Here is a tiny trained network, its code and every weight. The questions are about switching its units off for an input and a target symbol, where a switched-off unit gives its printed mean instead of its output.

import numpy as np


def w(rows, s, z=0):
    codes = np.array(rows[::2]) - 128.0
    scale = np.full(codes.shape[1], s)
    scale[-1] = z or s
    return codes * scale


def softmax(a):
    e = np.exp(a - a.max(-1, keepdims=True))
    return e / e.sum(-1, keepdims=True)


def log_softmax(a):
    a = a - a.max(-1, keepdims=True)
    return a - np.log(np.exp(a).sum(-1, keepdims=True))


def net(x, mask):
    ids = ['αεζθμξτφω'.index(c) for c in x.split()]
    T = len(ids)
    res = E[ids] + P[:T]
    u = 0
    for l in range(3):
        r = res
        for j in range(3):
            rows = slice(2 * j, 2 * j + 2)
            q, k, v = (r @ M[l][rows].T for M in (Q, K, V))
            z = softmax(np.where(np.tri(T) > 0, q @ k.T / 2**0.5, -1e9)) @ v
            o = O[l][rows]
            res = res + np.where(mask[u + j], z, o[:, -1]) @ o[:, :-1]
        u += 3
    return log_softmax(res[-1] @ U[:, :-1].T + U[:, -1])


Q, K, V, O = {}, {}, {}, {}
E = w([
[109,155,162],'α',
[74,205,61],'ε',
[114,128,143],'ζ',
[254,99,185],'θ',
[142,113,117],'μ',
[114,134,145],'ξ',
[114,146,154],'τ',
[128,122,131],'φ',
[171,61,121],'ω',
],0.019)
P = w([
[152,147,135],'0',
[153,133,108],'1',
[123,131,116],'2',
[105,124,117],'3',
[96,116,125],'4',
[66,104,126],'5',
[52,104,141],'6',
[60,85,124],'7',
[41,79,128],'8',
[22,81,142],'9',
[2,87,163],'10',
],0.0066)
Q[0] = w([
[130,108,156],'0.h1',
[145,61,75],'0.h1',
[216,92,225],'0.h2',
[123,150,252],'0.h2',
[104,128,182],'0.h3',
[91,86,164],'0.h3',
],0.022)
K[0] = w([
[136,216,182],'0.h1',
[78,163,133],'0.h1',
[64,253,118],'0.h2',
[92,172,223],'0.h2',
[90,139,168],'0.h3',
[106,144,89],'0.h3',
],0.021)
V[0] = w([
[70,103,203],'0.h1',
[150,127,130],'0.h1',
[143,181,97],'0.h2',
[165,154,8],'0.h2',
[164,225,1],'0.h3',
[84,156,142],'0.h3',
],0.0085)
O[0] = w([
[114,155,184,118],'0.h1',
[109,106,134,159],'0.h1',
[122,120,189,109],'0.h2',
[49,151,216,60],'0.h2',
[212,97,1,2],'0.h3',
[177,102,143,53],'0.h3',
],0.0082,0.0021)
Q[1] = w([
[250,82,217],'1.h1',
[130,147,166],'1.h1',
[211,107,235],'1.h2',
[117,159,138],'1.h2',
[151,26,30],'1.h3',
[134,120,76],'1.h3',
],0.022)
K[1] = w([
[30,191,123],'1.h1',
[134,166,112],'1.h1',
[118,62,173],'1.h2',
[125,150,138],'1.h2',
[82,255,133],'1.h3',
[140,168,144],'1.h3',
],0.034)
V[1] = w([
[197,150,49],'1.h1',
[92,178,104],'1.h1',
[77,110,140],'1.h2',
[188,1,145],'1.h2',
[125,77,195],'1.h3',
[130,186,125],'1.h3',
],0.0085)
O[1] = w([
[93,225,137,106],'1.h1',
[73,75,209,84],'1.h1',
[74,164,159,133],'1.h2',
[59,102,1,253],'1.h2',
[164,133,34,148],'1.h3',
[58,159,180,109],'1.h3',
],0.0063,0.0043)
Q[2] = w([
[166,188,104],'2.h1',
[137,123,107],'2.h1',
[103,154,173],'2.h2',
[130,114,3],'2.h2',
[179,92,199],'2.h3',
[156,137,86],'2.h3',
],0.029)
K[2] = w([
[96,85,106],'2.h1',
[102,114,126],'2.h1',
[131,162,140],'2.h2',
[138,2,188],'2.h2',
[154,61,113],'2.h3',
[96,138,139],'2.h3',
],0.032)
V[2] = w([
[77,207,129],'2.h1',
[228,192,110],'2.h1',
[22,93,16],'2.h2',
[254,99,192],'2.h2',
[81,97,97],'2.h3',
[201,57,126],'2.h3',
],0.01)
O[2] = w([
[47,188,104,84],'2.h1',
[185,244,161,170],'2.h1',
[190,1,106,253],'2.h2',
[127,174,10,99],'2.h2',
[74,95,113,151],'2.h3',
[25,174,73,190],'2.h3',
],0.0075,0.0058)
U = w([
[138,160,186,205],'α',
[56,129,136,96],'ε',
[1,105,109,79],'ζ',
[153,173,19,41],'θ',
[107,128,63,13],'μ',
[99,131,68,13],'ξ',
[105,149,56,96],'τ',
[97,145,37,139],'φ',
[156,20,89,254],'ω',
],0.0057,0.0038)

Each question gives the input, a string of symbols that net reads in full, and the target symbol t.
The units are the heads (2 rows each of Q, K, V and O). Each row of codes is followed by its name. A weight is (code - 128) times the scale printed after its matrix; where a second scale follows, it is the last column's (O and U).
mask holds one flag per head, layer by layer. A switched-off head (its flag False) gives its mean, the last column of its rows in O, instead of its output. The means were averaged over made-up inputs and are rounded, as every weight is.
A unit's drop is (log p(t) with every unit on - log p(t) with that unit switched off) / (log p(t) with every unit on - log p(t) with every unit switched off).
The circuit of an input: a set's keep is (log p(t) with only the set's units on - log p(t) with every unit switched off) / (log p(t) with every unit on - log p(t) with every unit switched off). Starting from all 9 units, units are removed one at a time, each time the one whose removal leaves the highest keep (on an exact tie, the one counted first), for as long as the keep stays at least 0.8.
units of the circuit, in order: the units of the circuit, biggest drop first
unit that matters most: the unit with the biggest drop
which heads matter: for each layer, one digit per head in row order, 1 if its drop is at least 0.15 and else 0, layers parted by /
drop when u is switched off: that unit's drop, to one decimal
input τ ξ ω φ ω ξ ω ω θ ξ, target ω: unit that matters most	1.h2
input τ ω ξ ω φ ω ε ω μ, target α: units of the circuit, in order	(1.h2 2.h2)
input ε ω τ τ τ φ, target α: which heads matter	001 / 111 / 010
input θ θ ε τ μ, target α: units of the circuit, in order	(1.h2 0.h3 2.h2)
input ω ε ζ ω ζ ω ω, target ζ: which heads matter	010 / 111 / 000
input ω ω ξ ω ω ω α ε, target α: which heads matter	000 / 010 / 011
input φ τ φ α θ ω ω ω τ, target ω: which heads matter	000 / 111 / 110
input θ θ ω α φ, target ω: units of the circuit, in order	(1.h1 2.h2 1.h2 2.h3)
input θ θ α, target θ: units of the circuit, in order	(2.h2 1.h1)
input ε α ω, target α: which heads matter	011 / 111 / 011
input ω ζ μ α τ φ τ ω φ ω α, target ω: which heads matter	010 / 111 / 010
input α ω τ τ ξ ε θ ξ ω ζ φ, target α: which heads matter	011 / 011 / 010
input ξ θ ξ α ω α, target ω: which heads matter	010 / 111 / 110
input θ ω ω θ θ θ θ φ α ω τ, target ω: unit that matters most	0.h2
input θ ω ω ζ, target ω: drop when 2.h2 is switched off	0.5
input θ φ τ ω φ ω ζ, target ω: drop when 0.h2 is switched off	0.1
input ζ ω α ω ε μ θ ω ω θ ε, target ω: drop when 0.h1 is switched off	0.2
input α ω θ α ω θ θ ξ ω ξ, target ω: drop when 2.h1 is switched off	0.2
